X =
[[130 114 126 126 141 130]
 [150 124 139 145 129 140]
 [127 137 120 123 138 129]
 [135 119 133 132 116 120]
 [132 151 120 126 130 146]
 [128 140 121 125 134 133]
 [119 136 116 124 136 121]
 [143 126 115 122 138 127]
 [124 130 115 129 126 112]
 [125 119 120 122 128 118]
 [148 124 135 128 133 154]
 [150 118 112 140 137 123]
 [123 138 119 125 129 126]
 [116 116 131 128 142 129]]
Indices start at 0.
row 0 col 0	130
row 8 col 5	112
row 11 col 1	118
row 1 col 1	124
row 5 col 0	128
row 1 col 5	140
row 13 col 3	128
row 0 col 3	126
row 9 col 2	120
row 7 col 5	127
row 4 col 3	126
row 7 col 2	115
row 2 col 4	138
row 6 col 5	121
row 10 col 2	135
row 2 col 3	123
row 10 col 4	133
row 0 col 4	141
row 4 col 5	146
row 6 col 0	119
row 12 col 5	126
row 2 col 1	137
row 6 col 4	136
row 9 col 3	122
row 3 col 1	119
row 12 col 2	119
row 13 col 2	131
row 3 col 3	132

A =
[[130 114 133 121 121 122 138 131 135]
 [133 100 138 119 122 123 139 130 138]
 [129 105 134 119 120 120 136 130 136]
 [131 106 135 120 121 120 138 130 137]
 [131 103 136 119 126 121 140 128 136]
 [129 108 138 120 121 120 136 130 136]]
Rows and columns are counted from 0.
(0, 0) => 130
(4, 6) => 140
(0, 7) => 131
(2, 7) => 130
(1, 4) => 122
(0, 4) => 121
(2, 1) => 105
(4, 0) => 131
(2, 4) => 120
(3, 8) => 137
(0, 5) => 122
(3, 7) => 130
(4, 7) => 128
(5, 7) => 130
(1, 5) => 123
(2, 6) => 136
(2, 2) => 134
(1, 0) => 133

grid =
[[120 136 122 133 130 125 139 125 113 128]
 [133 129 126 129 125 130 114 151 126 135]
 [125 128 127 127 128 121 130 115 122 133]]
grid[0][0] => 120
grid[1][2] => 126
grid[1][1] => 129
grid[0][2] => 122
grid[:, 1] => [136, 129, 128]
grid[1][3] => 129
grid[:, 5] => [125, 130, 121]
grid[2][3] => 127
grid[1] => [133, 129, 126, 129, 125, 130, 114, 151, 126, 135]
grid[2][4] => 128

x =
[[126 125 126 120 109 127 130 132 120 138 133 127 140 136]
 [129 139 125 126 119 122 147 132 120 134 130 118 139 123]
 [116 127 139 134 121 128 121 134 142 127 136 126 122 117]
 [120 131 134 139 126 127 131 125 120 116 127 123 119 142]
 [119 138 128 123 136 129 109 117 128 133 132 132 130 136]
 [123 113 134 139 129 118 128 123 126 117 129 117 128 123]
 [134 118 136 143 127 140 126 134 130 128 126 142 135 126]
 [127 131 115 135 130 115 137 124 125 124 114 128 122 138]
 [134 123 129 110 125 118 124 122 137 135 117 127 126 136]
 [126 123 122 119 120 147 130 124 121 139 126 126 120 129]
 [128 151 128 122 131 134 137 121 121 124 136 120 124 135]
 [131 135 122 122 110 125 125 115 123 132 139 129 117 128]
 [130 126 128 132 117 128 127 139 147 129 130 121 127 127]
 [127 125 134 132 136 140 127 135 121 121 125 130 119 135]
 [129 133 125 134 132 139 127 139 130 124 134 134 133 137]
 [131 119 118 129 131 121 137 137 127 140 117 136 128 123]]
Rows and columns are counted from 0.
row 0 col 0: 126
row 3 col 13: 142
row 5 col 9: 117
row 7 col 9: 124
row 14 col 1: 133
row 10 col 0: 128
row 2 col 3: 134
row 5 col 13: 123
row 14 col 9: 124
row 13 col 3: 132
row 1 col 4: 119
row 15 col 2: 118
row 2 col 12: 122
row 0 col 11: 127
row 7 col 13: 138
row 3 col 3: 139
row 12 col 0: 130
row 9 col 7: 124
row 14 col 8: 130
row 10 col 8: 121
row 4 col 5: 129
row 4 col 4: 136
row 10 col 7: 121
row 10 col 9: 124
row 7 col 4: 130
row 6 col 4: 127
row 3 col 10: 127
row 8 col 2: 129
row 1 col 5: 122
row 15 col 12: 128
row 0 col 2: 126
row 5 col 1: 113
row 4 col 11: 132
row 11 col 11: 129

arr =
[[128 111 118 122 150 148]
 [137 130 120 120 144 153]
 [131 125 117 122 141 146]
 [124 139 135 135 108 106]
 [115 106 130 133 129 113]
 [121 127 139 135 115 106]
 [139 133 122 119 145 156]
 [125 109 118 123 146 142]
 [130 141 142 133 112 112]
 [135 153 130 130 111 123]
 [120 128 136 136 112 104]]
Indices start at 0.
(0, 0) => 128
(7, 0) => 125
(8, 5) => 112
(3, 4) => 108
(5, 0) => 121
(3, 1) => 139
(9, 2) => 130
(3, 3) => 135
(6, 4) => 145
(5, 1) => 127
(7, 2) => 118
(4, 1) => 106
(9, 5) => 123
(6, 3) => 119
(10, 5) => 104
(10, 2) => 136
(0, 3) => 122
(3, 5) => 106
(9, 4) => 111
(8, 0) => 130
(10, 4) => 112
(1, 5) => 153
(1, 3) => 120

data =
[[129 125 132 129 130 130 132 129 132 130 132 127 127]
 [111 134 144 125 147 127 123 106 129 128 134 120 134]
 [146 127 136 133 130 117 125 124 126 119 125 121 129]
 [113 130 121 124 129 134 126 129 130 130 125 136 128]
 [133 127 135 130 130 127 129 129 125 122 132 125 132]
 [122 130 121 126 129 132 129 126 128 134 132 131 128]
 [138 124 124 127 124 128 139 133 133 132 126 130 123]
 [140 128 133 130 130 122 128 125 126 125 130 123 130]
 [129 126 127 126 127 127 127 127 126 127 126 127 130]
 [125 129 121 126 131 131 126 125 127 132 131 131 131]
 [146 129 126 129 115 134 151 140 147 128 132 138 104]
 [133 123 125 132 120 128 133 135 132 128 121 129 124]
 [113 140 125 120 131 115 130 144 126 132 134 124 127]]
Indices start at 0.
(0, 0)	129
(4, 0)	133
(7, 9)	125
(10, 4)	115
(0, 7)	129
(2, 6)	125
(8, 8)	126
(5, 5)	132
(11, 8)	132
(7, 2)	133
(2, 1)	127
(2, 5)	117
(12, 2)	125
(3, 7)	129
(0, 6)	132
(7, 6)	128
(2, 0)	146
(12, 12)	127
(5, 6)	129
(1, 4)	147
(0, 8)	132
(1, 0)	111
(1, 1)	134
(5, 1)	130
(8, 5)	127
(6, 9)	132
(12, 11)	124
(1, 9)	128
(6, 8)	133
(11, 10)	121
(12, 3)	120
(6, 2)	124
(9, 0)	125
(8, 2)	127
(2, 9)	119
(6, 0)	138
(0, 5)	130
